[[-2.78  5.37 -0.64  4.82 -6.35 -6.09  0.74 -4.57 -3.38  6.58]
 [ 3.08  6.60  5.48  6.12 -5.73 -6.31 -5.26 -6.42 -4.58  4.65]
 [ 1.70  5.23  3.09  5.56  2.28  1.83 -7.01 -5.47 -0.29  3.42]
 [ 4.62  6.24  3.38  6.88 -4.12 -6.05 -6.43 -6.50  2.70  5.83]
 [ 4.50  6.48  7.20  5.54 -5.44 -3.71 -6.33 -7.20 -2.31  6.28]]
|
[[ 4.50  6.48  7.20  5.54 -5.44 -3.71 -6.33 -7.20 -2.31  6.28]
 [ 4.62  6.24  3.38  6.88 -4.12 -6.05 -6.43 -6.50  2.70  5.83]
 [ 1.70  5.23  3.09  5.56  2.28  1.83 -7.01 -5.47 -0.29  3.42]
 [ 3.08  6.60  5.48  6.12 -5.73 -6.31 -5.26 -6.42 -4.58  4.65]
 [-2.78  5.37 -0.64  4.82 -6.35 -6.09  0.74 -4.57 -3.38  6.58]]

[[-2.90 -6.36  5.51  1.97 -8.37 -6.99]
 [-0.36 -0.65  4.53 -2.97 -3.33 -4.53]
 [-3.39 -0.29 -4.16  2.53  0.27  3.03]
 [-2.82  3.63 -3.81 -3.19  1.61  2.11]]
|
[[-2.82  3.63 -3.81 -3.19  1.61  2.11]
 [-3.39 -0.29 -4.16  2.53  0.27  3.03]
 [-0.36 -0.65  4.53 -2.97 -3.33 -4.53]
 [-2.90 -6.36  5.51  1.97 -8.37 -6.99]]

[[-1.10  2.56  1.59 -1.32  0.23 -0.07 -0.20 -0.79  4.30  0.06  0.30 -5.00
   3.46 -0.01]
 [-1.10  0.09 -1.10 -2.78  0.23 -1.82 -0.20 -1.68 -6.17 -0.03  0.32 -3.38
  -1.59  4.64]]
|
[[-1.10  0.09 -1.10 -2.78  0.23 -1.82 -0.20 -1.68 -6.17 -0.03  0.32 -3.38
  -1.59  4.64]
 [-1.10  2.56  1.59 -1.32  0.23 -0.07 -0.20 -0.79  4.30  0.06  0.30 -5.00
   3.46 -0.01]]

[[-0.43 -1.74 -4.35 -3.93  0.23 -1.80  2.60]
 [ 2.53 -2.65  3.14 -2.80  0.66  0.61  2.60]
 [ 0.17  1.49  3.20  5.03  0.83  2.02 -2.20]
 [-0.10 -1.02 -2.58 -1.14 -3.39  0.27 -7.10]
 [-1.96  2.96 -0.78 -0.74 -0.53 -2.06  2.64]
 [-1.24  2.11  0.37  2.77  3.26 -0.50  5.58]
 [ 1.71 -5.03 -3.50  0.74  1.80  2.11 -2.89]
 [ 0.06  2.91  5.04 -1.61 -2.82 -0.82 -0.01]
 [ 0.04 -0.87 -1.41 -2.35 -0.26 -0.86  1.12]
 [-0.07 -0.74 -1.62 -2.76 -0.91 -1.02  0.37]
 [ 0.43  0.74  2.73  2.75  1.03  1.21  0.08]]
|
[[ 0.43  0.74  2.73  2.75  1.03  1.21  0.08]
 [-0.07 -0.74 -1.62 -2.76 -0.91 -1.02  0.37]
 [ 0.04 -0.87 -1.41 -2.35 -0.26 -0.86  1.12]
 [ 0.06  2.91  5.04 -1.61 -2.82 -0.82 -0.01]
 [ 1.71 -5.03 -3.50  0.74  1.80  2.11 -2.89]
 [-1.24  2.11  0.37  2.77  3.26 -0.50  5.58]
 [-1.96  2.96 -0.78 -0.74 -0.53 -2.06  2.64]
 [-0.10 -1.02 -2.58 -1.14 -3.39  0.27 -7.10]
 [ 0.17  1.49  3.20  5.03  0.83  2.02 -2.20]
 [ 2.53 -2.65  3.14 -2.80  0.66  0.61  2.60]
 [-0.43 -1.74 -4.35 -3.93  0.23 -1.80  2.60]]

[[-2.65  0.75]
 [-6.67  2.41]
 [ 5.40  1.67]
 [-6.04  2.18]
 [ 6.32  5.41]
 [ 1.42 -1.09]
 [ 4.30  3.76]
 [ 0.78  3.51]]
|
[[ 0.78  3.51]
 [ 4.30  3.76]
 [ 1.42 -1.09]
 [ 6.32  5.41]
 [-6.04  2.18]
 [ 5.40  1.67]
 [-6.67  2.41]
 [-2.65  0.75]]

[[ 4.25  0.09  1.02 -0.72 -5.28  0.43 -2.62 -5.71  0.04 -2.33]
 [ 4.25  0.09  1.02 -0.72 -5.28 -2.83 -1.22 -3.14  0.04 -1.15]
 [ 4.25  0.09  1.02 -0.72 -5.28 -0.20 -0.79 -2.29  0.04 -1.68]
 [-0.33  0.09  1.02 -0.72 -1.25 -3.92  1.51  1.94  0.04  0.08]
 [ 4.54  0.09  1.02 -0.72 -6.40  0.43 -2.62 -5.71  0.04 -2.33]
 [ 4.25  0.09  1.02 -0.72 -5.28  0.43 -2.62 -5.71  0.04 -2.33]
 [ 4.25  0.09  1.02 -0.72 -5.28  0.43 -2.62 -5.71  0.04 -2.33]
 [ 4.25  0.09  1.02 -0.72 -3.85  0.43 -2.62 -5.71  0.04 -2.33]
 [ 4.25  0.09  1.02 -0.72 -5.28  0.81 -2.62 -5.71  0.04 -2.33]]
|
[[ 4.25  0.09  1.02 -0.72 -5.28  0.81 -2.62 -5.71  0.04 -2.33]
 [ 4.25  0.09  1.02 -0.72 -3.85  0.43 -2.62 -5.71  0.04 -2.33]
 [ 4.25  0.09  1.02 -0.72 -5.28  0.43 -2.62 -5.71  0.04 -2.33]
 [ 4.25  0.09  1.02 -0.72 -5.28  0.43 -2.62 -5.71  0.04 -2.33]
 [ 4.54  0.09  1.02 -0.72 -6.40  0.43 -2.62 -5.71  0.04 -2.33]
 [-0.33  0.09  1.02 -0.72 -1.25 -3.92  1.51  1.94  0.04  0.08]
 [ 4.25  0.09  1.02 -0.72 -5.28 -0.20 -0.79 -2.29  0.04 -1.68]
 [ 4.25  0.09  1.02 -0.72 -5.28 -2.83 -1.22 -3.14  0.04 -1.15]
 [ 4.25  0.09  1.02 -0.72 -5.28  0.43 -2.62 -5.71  0.04 -2.33]]

[[ 0.86 -2.76  4.87  2.75 -6.19  1.15]
 [-2.01 -1.02  1.77 -0.96  1.23  0.74]
 [ 0.33  0.85 -2.21 -2.67 -0.74  0.55]
 [-1.36 -2.58 -2.10 -0.81 -2.66  1.74]
 [ 3.38 -0.56 -0.72 -1.44 -3.13  1.33]
 [-0.36  0.83 -0.58 -2.88 -0.45  1.18]
 [ 0.57 -3.44  2.70 -0.42 -0.37 -0.15]]
|
[[ 0.57 -3.44  2.70 -0.42 -0.37 -0.15]
 [-0.36  0.83 -0.58 -2.88 -0.45  1.18]
 [ 3.38 -0.56 -0.72 -1.44 -3.13  1.33]
 [-1.36 -2.58 -2.10 -0.81 -2.66  1.74]
 [ 0.33  0.85 -2.21 -2.67 -0.74  0.55]
 [-2.01 -1.02  1.77 -0.96  1.23  0.74]
 [ 0.86 -2.76  4.87  2.75 -6.19  1.15]]
